[  0   5 -11  -8  -7  -8   1  -3  -8  -9   5  -9  -2   9   5  -2 -13   9
  -3   4  -2  -1  11  -5   3 -14  10  -6  -3  -9  -2 -13   0   0  -4   7
   0   9 -10  -5  -2   4  -4]	rd & Lh
[ -7  -5   3  20   2 -35  -7 -24 -14   1   3  -6   1   7  -3  -2 -12  14
   5   9 -23 -12   8 -12   7   8  -1  22 -10 -17  19   4   1  11  -3  -2
  14   5  -2  -4  51 -13   5]	nj & ml
[ -7 -16   6   0   8 -16 -10 -51 -27  -6  -3 -26  12  25  -6   2 -16 -12
   3   9  15 -16   0 -12   0   9  18  13 -10 -15  12 -11  -3  20  -5   0
   2   6   4   4  37 -17  25]	mm & hc
[ -3  11  -4   7   2 -11 -14 -26 -17 -11   9 -11   0   9 -12  -3 -13  10
   1   5  -2  -7   7  -8 -18   6   2  29   2 -11  26   1   5  -2  -2   2
   4   5  -7 -12  46  -8  14]	nj & hc
[ -3  11  12   1   1 -27  -5 -25  -9 -19  -2 -20  -3   1 -13  -3 -11   3
  -1  19  -4 -19  -4  -6 -17   8  -4  43   1 -12  27  10   9  -2  -6   1
  -3  -5   0 -11  51  -7   0]	nj & hc
[  1   5   2   9   1  -8  -4   1 -18  -5   6 -10   0   8   3  -4 -10   1
   0   3  -5   0  -3  -8  -1  -3   1   9   2  -5   5  -2  -5   5  -7 -11
  12  10   0   6  13  -2  -2]	rd & hc
[-11  -3  -3  18 -10 -20   5 -17 -16   9   3 -15  12  -3   2   2  -6  22
   3   1 -26   4   6 -29   6   8   9   5  -3 -11  11   1   0   6   2 -17
  15   1   9 -12  51 -15  12]	nj & ml
[ -9  -3  12  -7  13 -10  -6  -7 -25  -4  -6  -9   6  27  -5   2 -11  -2
  -4  -7  17 -11  11 -14   4   8  10  14   2  -6   5  -8   0   8   5   1
  -1   3  10  -8  22 -15  44]	mm & Jl
[ -8  12  -4   5 -17  -8  -8  -5 -23  -2  -1  -6  12   7 -23  -7  -8   0
  11  -1  -4  -3   3 -39   7  17  24   4  -4   4  21 -16  -7   9  -8   2
  17   8   5  11  43 -11  25]	mm & ml
[  3  -4  -3   4 -12 -12 -13 -19 -26   8   4   1   5  -5 -13   0  -7  21
   1  -5 -20  -6  17 -18   5  10  12  13  -2  -3   5  -3   7  -3   8   0
   0   1  -2 -20  50  -5  26]	nj & Lh
[ -6  -4  -4  16 -11  -7  -4  -4 -17   2  12 -15  10  35  -4  -2 -15  -2
   5   2  -4  -8  10 -18   8   2  12 -21 -18  -6  -6  -8  -5  -2 -10   2
  20   8  14  26  23 -11   9]	rd & ml
[ -3   9  -3  -9   4 -14   3  -9 -14 -23   1  -1   1   9 -18 -14   0   3
   2  21  39  -8 -13  -1  -8   1   5  27   6  -9  12  -5   3  -4 -14   5
  -3   0  -8   5  17  -3   3]	rd & hc
[  6   3  13   5   8 -17  -4 -16  -9   5  21  -8   4  10   6  -3 -10   4
   5   9  -6 -12   0 -24  -4  10   3   6  -1 -10  11  -1   1  11  -1  -3
  12   3  -2  -4  33  -3   6]	nj & ml
[-20   6 -10   8 -20  -6   3  -1 -13  -2  -1 -16   4  17  -2   2  -5  -9
  14   8   6  -2   3  -6  14  -1   6 -24  -3  -2   0 -12  -8  11 -21   5
   8  15   4  14   8   0  13]	rd & ml

[  5   2  -3 -13  25 -15  -7   2  42  -4  -1 -26  -3 -16   1 -20   0   0
  19  -3  -1   2 -10   0   9   3   1   1   6  -1  -6   4   7 -14 -15 -16
  60 -23  18   2  -6  -1  -4]	A & N
[ -4   1  -5  -7   2   0   3  13 -45  -6  -5  13  -3 -14   7 -19  -8  -8
  19 -20  -9   2  -3  -6 -27   4   5   4   4   2  -8  11  10 -60 -22   5
  11  -9 -13   2   5  -9  -7]	A & J
[ -6   5  -9  -3  13  -1 -10   8  32  -3  -6   5  -7 -19  -4 -22  -5 -15
  20  -1  -3   4  -8  -9   8  -7 -12   2   0  -9  -2   1  -7  40  -2  -2
 -60 -16   5   4  -4  10  11]	Q & N
[  0  15  -8 -11  13  -8 -12  11  15   6   2   5  -6 -14   0 -14 -10  -7
   4   0   3  -3  -8 -12  -4 -13  17   2 -10  -4  -4   5   9  56 -13  -4
 -47  -4   2   1  -3   3  -4]	A & N
[ -3  25  -8 -17  12   1  -2  10  60   9   0  21  16 -15  -7 -30  -2  -4
  13 -11  14   2 -11  -4   5  -1  30  -5  -4   7  -3  -1 -13   8  -8 -13
 -37 -16  10   2  -5   8   3]	A & N
[-14  -4  -7   4  16  -1  -5   1  22  -4   0   8  -4  -7  -1 -37  -4  -7
  20 -19  -6   2  -6  -2   1  -6   3  -9   9  -8 -22   7  -2  20 -16  -2
 -33  -6   8   1  -4  -3   0]	A & N
[  3   0  -9  -1  23  -1  -3   9 -22  -6   3  17  -7   7  12   4  -8  -3
  -4 -11  -9  -4   0   1   3   6   3  -4   4   5  -4  12  -9 -48 -11   3
  25 -16  -7  -1   1   8   2]	A & J
[  1   1   2   1  -9  10  14   9  11   3  -9  22   0  -7   1   4  -9  -5
 -15   7  10   0  -3   8  -5  -1  -9   2  -7  -2  -1  -1  -4 -32   9  -4
 -48  -7 -21   7  -9  11   4]	Q & J
[  9  -2 -15   2   8   2   8   4  27  -8  -4  -4   0  -8  -1 -20  -3  -6
  35   9  -7  -9  -9  -9   1  -6  -4  -1  -2   3 -11  -6   5 -21  -4   0
 -13  11  19   0  -1  -1 -44]	A & N
[  2  12  -6  -5   7 -19   9   0  36 -14   1  -1  -8  -6   1 -22  -3 -14
  21   6   5  -3  -2  -1  -6  -3   6  -2   2   1  -8  -3   5   6 -12  -2
 -31  -3   5   2   0  -5  -1]	Q & N
[  2  22  -2  -7  14  -1  -1   7  60   6  -1  16   5 -12   7 -26  -4 -12
  27   1   2   2  -3  -1   2   0  -2 -10  -3   4 -15   0  11 -22 -14  -8
 -32 -14  11   0  -3   9   1]	Q & N
[  6   9  10 -14  -2   3  15  28   4   2  -7  40   5 -13  13   9  -6  -2
  13   3   9  -4 -15 -10 -11   8   7  -6   1   9   1   6  13 -60 -11  -5
  10 -28   3   3   2   6  -9]	A & J
[ -7  -6  -8  -3  -4  23  17  28 -53  -5  -7  18 -16   1 -11  21  -8  20
   3  20 -18  -9 -10  -7 -10   4  10   4  -1  -3   5   9   5 -60  -9  12
   4  17 -30   1   0   6   6]	A & J
[-10 -15  -2 -12  14  -2 -11   5  -2   2   5 -11  -4 -13  -5 -11  -3   2
  -3  -7 -13   0   1  -1  -4   4  -6  10   1 -10  -3   8  -9   5  -4  -3
  -2   3   5  -3   3   0   5]	A & N
[  4   8   0  -2  -3  12   7  21 -34  -3  -4  21 -27   3   3  15 -16   1
   5 -24  -5  -7  -7  -6  -4  12   1   0   5   2   2   7  12 -60  -8   6
  11  -9 -24   1   6   8  -3]	Q & J
[ -3   1 -15  -3 -11   9   5  18   0  -4  -3  29  10  -1   4   6   2   5
   1  -9 -30   3  -5  -2  -6  23   0  -1  -1  -5  -5  11  -3 -60 -10   7
 -12 -23 -14   2  -4   7  -1]	Q & J

[ -1  14 -27  -8 -16  18   6  10  14 -18  10 -22   5  -1  18  -2  -1   0
   2   3 -10 -26  -3 -12  -2  22   0   7   7   7   3   2   7 -24 -11 -13
  -9  -7   9 -19  -1 -11  11]	jr & lf
[ -7   1  -6  -1  -3  12   4  10  15 -21   1 -18   4  -2  15  -4  11   1
  -5  -2   6 -22   6  -6   5   9  -1   3  -8 -12 -16  -4  27 -16  -5 -27
  -3  -5  -3 -14  -3  -3   6]	jr & lf
[ -4   3  -2 -32   3  23  -4   0  15 -31   5 -22  -1   8   6   2   7  13
  -9   2  10  -1  12  -4   4  14   2  -1  -5  12  -3 -11   7 -15  -7 -17
   3  -7 -17 -19  -5   9  -3]	Tj & lf
[-11  -8 -24   6  -6  11  -5  15   5 -24  16 -16  16   0   5   0   5   3
  -6 -14   6 -22  -2 -11  18  -2   3 -12   4  15  -9   3  11 -18  -6 -13
  -3  -3 -13 -16  -6  -8   2]	qq & lf
[-10   1   8  18   0  11  -7  10   1 -18   1  -8   6  -7  -8  -2  11   0
 -16 -17  -4 -29  10   1   0  -4  -2   2 -19   8  -1  -9  14  15  -2  16
   7   2  -9 -15   3  12   8]	qq & Cn
[ -9 -18  -8  -9   0  16 -13  14  25 -23  10 -14  -4   3   3   9  -5 -35
  -5 -12  15 -26   1 -14   4  25   6   3 -14  14   2 -13   9 -25   5 -27
   4   3  -4 -23 -17  17   9]	rp & lf
[-11  -1  19   7   3   2  -8  -4  -1 -11   1 -12  -3  -5   3  -3  12  -2
 -16 -15   8 -12  13   4   2  -4  -1  -7 -12  14  -1 -11  15  25   0  10
   2   3  -8 -10  -3   3   1]	qq & Cn
[  1  -9 -18  -6   2   1  -8   2  17   8   7 -12  -1   6   7  -8 -15   0
  -1  12   0 -10  -6   4   2   3   4   3  16 -19   2   3 -10 -21  13 -23
  -2  -4  14  -5 -16 -14 -12]	Hs & lf
[ -6  -1   1 -19  11  20 -15  13  22 -17  10 -20  10   4  11  -3 -31  13
  -4  -4  -1  -8   6  -1  -3  10   0   2  -5   0  -2  -7   1 -26   4  -9
  -2  -5 -17 -13 -18   3   3]	Tj & lf
[  1   5  19 -15  14   9  -3   4  -3  -8  -5 -23  10   4   7  -5  -6   7
 -12   3   7  17   7  10  -9  -5  -4  -5  -5  -2 -11  -6  13  13  -6  13
  -9 -10 -18  -6  -4   8   2]	Tj & Cn
[-16   0   6   2   6   9  -7   8  -6 -17   7  -9   5  -8   6 -11  16   5
 -13  -6  -3  -3  16   7  -4  -5  -6 -17 -12   6 -10  -4   9  17  -4   6
   3   3 -20 -24   3   4   6]	qq & Cn
[-11  15 -19 -10  -5  31   9   0  22 -30   4 -21   9 -11  12   7   0   9
   4   4 -11 -30  -7  -6  -1   6  -2   8  -7  -6  -1  -4   5 -30   3 -22
  -4 -13   7 -10  -8  10  14]	jr & lf
[ -8 -12  15 -12   3  13  -9   5   5   6   0 -11  -2   8   2 -10   5  -4
 -14   0  14  24  19   8  -6   2   4  -9 -10  36 -14  -2   3  16  -1   4
   6   3 -16 -16   6   6  -6]	Tj & Cn
[ -7  11 -12 -10 -17  19  13  11  18 -24  -1 -21   4  -4  15   1  13   4
  -3   4   9 -15  11   2   1  19   1   7   0  -2   7  -2   4 -25  -4 -17
  -4 -10   0 -19  -5   4  18]	jr & lf
[ -6  -2 -15   2  -9  -3   5   3   6 -11  15  -7  13   2  -5  15  -7  -1
   3 -12  -4 -31  -6  -6  12  -2  -1  -9   6  10   1  -2   5 -16   2   5
  -6  -4   1  -5  -2  -5  -4]	qq & lf
[ -9   7  12  -2   9  23  -1   8   3 -16  -2  -9  10  -2   8 -10  18   3
  -7  -3   6   3  22   8  -7   4  -3   3 -17  -4   7  -7  14  21  -4   3
  -4 -13 -10 -16   9  12  14]	jr & Cn
[ -1  28 -13  -1  -4  14  12   5  -3 -27   5 -12  10   1   8   3   2   4
  -4   9   4 -15   8 -10   5 -10 -24  -1  -4 -10   8  -5  -6 -23   0 -12
  -3  -8  -6 -10   7  -1  16]	jr & lf
[ -6  -2  18  -6   8   7 -11   4   4 -13  -3  -7   4  -4   2 -14   3   0
 -15   3  14  24  19  10  -8   9   0   0 -30   5  -7  -2   8  15   4   6
  -2   5 -17 -12   0  14  -8]	Tj & Cn
[-11  -4  -4  -6  -6  19  -1   8  24 -26   9 -15  -1  -4  -1   5  -4   8
   0 -21   5 -27  -2  -5   3   9   3   8  -6  10   0 -12   0 -21   4 -18
   1  -7   0 -12  -3   8  10]	rp & lf
[-11 -11 -10   5 -10  10   3  -3  -1 -29  10 -19   7   9  15  12  15  -4
  -1 -15   5 -30   4  -7  19   9   4  -3   3  17  -5  -2  15 -19 -10  -6
   5  -4  -7 -26   0  -6  12]	qq & lf
[  1 -10  29  -5  15   9 -13   4   3  -2  -4   2   6  -2  19  -1   5   2
  -9 -15  -9  13  11   6  -8  -7  -3  -3 -12  -4 -11  -5  -3  16   0  -1
  -8 -11 -13  -4  11   0  -9]	Tj & Cn
[-23   2 -17   3 -13   9  10  -4   8 -24   3 -18  17  -1  16   2   8   2
   2  -2  15 -35   2  -6   4   0 -23  -1   1  -3  -3  -4   5 -12   4 -21
   0  -7   1 -12  -6  -2  13]	jr & lf
[ -7   2 -10 -14   4  12   0  13  21  -9  14 -17  14   9  17   7   5  -4
   1  -8   8   2   9  -7   0  -1  -5  -5   4  -2  -6  -2  -3 -20  -4 -18
   7 -13 -14  -7  -6   2  18]	Tj & lf
[-15  -3 -12   6   1  -3  -1   5   2  -9  15 -10  -4  -4   7   0  -1   7
  -5 -12  -8 -32 -13 -16   6  -6   2   3  -3  11  -6 -29  14 -14   2  -1
  10  -3 -16  -7  -7   3   1]	qq & lf

[  5   2   1  -8  -6  -1   3  -5   0  -2   6   9   3   2   0  -6   8  -3
 -10   4  -1 -12  -8   2   4 -16  -5  10  -4   7   1  -4   5   6  16  -7
   4   1  -4  -4  16   7  -8]	S & U
[ -7  -7   6   3  12  -2   4  -4  14   2   2  -1  -3   3 -12  -1 -12  11
  -3   4   6 -11  -5  -1  -7   9   3  -6   3   0   2  20  -9  -7  -4   1
   6 -12  -3   5 -15  13  11]	L & H
[-11   9  -7   5  10  -3   6 -10   3  -2   9  -4  -5   4 -10 -14   9 -15
 -10   0  -1 -16   2  -1   5   1   0   3  -3  -2  -1  23 -13  -6  15 -16
   6  -9  -3  -7  -5   8   3]	S & K
[ -3  -5   3   7  11  -3   2  -6  -3  -3  -2  12   2  12   1   5   4  -3
 -10   1  -2  -3   3   1   7  -2   1   1  -5  -1   7   8 -16   5   7  -6
   2   0  -1  -5   3  -6   7]	S & H
[-13 -10  -1   2   9   5   2   1   6  -5   2   3   2  15  -6 -11   6   5
  -8   2  11   3   4  -4   1  -6   5   1  -1  -3   7   8  -5  -1  12   3
  -1 -13  -2   6  -1  -7   0]	W & H
[ -6  -3   0   6   6   5   5  -4   4   3   1   2   3  -3  -7   0  -7  11
   1   2   6  -9 -10  -5  -4   7   3  -4   1   1   3  15   2 -10  -2   1
   1 -11  -1   1  -8   2   4]	L & H
[  0   0  -6   4  -1  -2   0 -12  12   3  10  -1   1   4  -8   0  -7   0
  -4  -6   4 -32  -2  -2  -5  11  -3  -4   3  -2  -8  10  -5  -6  -2  -5
   4 -13  -3   3  -4  17   7]	L & K
[ -9 -14   7   3   9   3   5  -4   0  -3  -1  12   3  12  -3   0   6   3
 -19   7   2  -2   1   1   4  -7   2   1  -4   0  12  16 -13   3  11  -3
   3 -10  -4  -1   3  -6   3]	S & H
[ -9  -7   5   7  14   4   8  -8   7   2  -2   5   1  -1  -9   3 -11  16
  -2   7   5 -12 -12  -4  -4   9   5  -6   3   6   8  25  -5 -11  -5   2
   8 -11  -1   1 -14   4  11]	L & H
[ -5   3  -1  18  23   1   2  -4  13   5  -7   4   4   2  -5  -5 -12  21
  19  -1   6  -1  -9  -9   0  15   6  -6  -2   3   1  12  -2 -10  -9  12
  -1  -8   6   1 -18  -6  15]	L & H
[ -2   3 -13   1 -10   3  -9  -2  -2  -4  10  -6   2  12   2  -8  13 -14
  -4 -10   4  -6  13  -2   2  -2  -1   1   3  -9  -8 -11   0   1  11  -6
  -5  -8   0   4  10  -2  -6]	W & U
[-15  -3  10   7  24   1   9   2  -1  -3  -9   4  -4   0  -5  -6  -1   3
  -8   8  -1  19  -1   3   5  -2   5   1  -5   0  13  24 -15  -1   6  -2
   4  -1   1  -9 -10  -6   7]	S & H
[ 11  13  -7  -4  -6  -2  -3 -18   2   3   6   3  -4   4  -4   3  -5   5
  10  -3  -3 -19 -14  -8  -3   6  -2   0   4   8  -8 -11   8  -7   0  -9
   3   0   3   2   2  21   6]	L & U
[ -1  -4  -1   8   2   2  -3 -10  30   4   9  -4  -1  12 -15  -5 -20   4
 -15  -8   7 -27   6   1  -5  16  -3  -9   6 -12 -15  11 -20  -1  -6  -8
   2 -24   1   2 -10  23  13]	L & K
